Each row has a name. After each piece below comes the name of the row it's from, unless a question asks for something else. Each question is about the rows just above it. Places in a row count from 0.

[ 90 149  52  89 127 160 151 136  85 135 122  99 166 158 129 140  79 120
 138] = muna
[156 105 191 158 127 171 129 116 164 120 136 146  90 101 118 117 172 131
 120] = nefog
[161  79 214 162 109 177 115  96 169  98 116 146  53  66 105  90 176 119
  94] = Voga
[155 108 187 158 130 168 131 120 161 122 136 149  98 105 123 121 169 133
 123] = fup
[ 99 136  73  98 121  90 119 128  94 126 117 105 147 141 125 129  89 117
 127] = niso
[158 147 165 158 151 160 152 149 159 149 151 156 143 145 151 148 160 152
 148] = Lor
The rest of the row after [158 127]: | [171 129 116 164 120 136 146  90 101 118 117 172 131 120]
Go on from [147 141 125] to the end of its row. | [129  89 117 127]

[ 65 146  51 132]  Nozi
[ 54 162  94  99]  ros
[190 138 124 164]  Zaliv
[ 70 155  51 134]  Lif
[ 64 146  52 132]  lobul
One entry of Zaliv was changed: [189 138 124 164]. Where, and from what? | 0, [190]
Count the entries of [ 65 146  51 132]: | 4
Count the entries of [ 64 146  52 132]: | 4
Changed ros: [ 53 162  94  99]. Place and old value: | 0, [54]
After [ 70 155  51], its row goes on with | [134]

[199  95 154 128 106 130 126  94 178 122 141 148 121 107  95 131 152 125
 147 168 149 155  87 124  96 126 143 110 117 152 135 144 122 117 119 120
  83 154 117 137 123  97 111 139 125  74 159 146 103 142 152 134 112 140
 145 162 163] : dulag
[161 110 117 116 149  97 122  96 137 117  93 184 125 162  91 111 131 129
 109 110 137 114 121 110 121 155 131 118 167 123 102 117 153 125 117 111
 118 152 151 150 117 111  97 141 162  99 141  80 116 130 119 137 123 187
 158  85 164] : rinu
[161 110 172 117 110 156 149 118 149 123 141 120 136  92 120 150 172 121
 154 162 154 139  62 126  95 105 133 116 102 136 140 146 116 138 116 114
  99 157 135 117 118 146  69 130 112 138 151  81 118 121 144 163 130 132
 128  57 146] : zagos
[199  95 154 128 106 130 126  94 178 122 141 148 121 107  95 131 152 125
 147 168 149 155  87 124  96 126 143 110 117 152 135 144 122 117 119 120
  83 154 117 137 123  97 111 139 125  74 141  79 103 153 117 128 106 193
 178 145 136] : nugo
[158 119 163 119  96 156 150 140 137 126 148 106 144  80 140 147 147 115
 151 146 142 144  89 122  99 103 125 125 103 135 144 155 118 132 122 123
 113 147 128 113 128 113 167 124 106 118 132 181 129 162 124  91 106 102
 123 198 127] : dun
[161 110 172 117 110 156 149 118 149 123 141 120 136  92 120 150 172 121
 154 162 154 139  62 126  95 105 133 116 102 136 140 146 116 138 116 114
  99 157 135 117 118 109 148 130 130  96 145 177 118 174 133 114 101 144
 138 187 149] : levet
After [141  80], its row goes on with | [116 130 119 137 123 187 158  85 164]
[161 110 172 117 110 156 149 118 149 123 141 120 136  92 120 150 172 121
 154 162 154 139  62 126  95 105 133 116 102 136 140 146 116 138 116 114
  99 157 135 117 118 146  69 130 112 138 151  81 118 121 144 163 130 132
 128  57 146] is in which row? | zagos
One entry of dulag was changed: [199  95 154 128 106 130 126  94 178 122 141 148 121 107  95 131 152 125
 147 168 149 155  87 124  96 126 143 110 117 152 134 144 122 117 119 120
  83 154 117 137 123  97 111 139 125  74 159 146 103 142 152 134 112 140
 145 162 163]. Where, and from what? | 30, [135]
Changed dulag: [199  95 154 128 106 130 126  94 178 122 141 148 121 107  95 131 152 125
 147 168 149 155  87 124  96 126 143 110 117 152 135 144 122 117 119 120
  83 154 117 137 123  97 111 139 125  73 159 146 103 142 152 134 112 140
 145 162 163]. Place and old value: | 45, [74]
One entry of rinu was changed: [161 110 117 116 149  97 122  96 137 117  93 184 125 162  91 111 131 129
 109 110 137 114 121 110 121 155 131 118 167 123 102 117 153 125 117 111
 118 152 151 150 117 111  97 141 162  99 141  80 116 130 119 137 123 187
 158  86 164]. Where, and from what? | 55, [85]
Count the entries of [199  95 154 128 106 130 126  94 178 122 141 148 121 107  95 131 152 125]: | 18

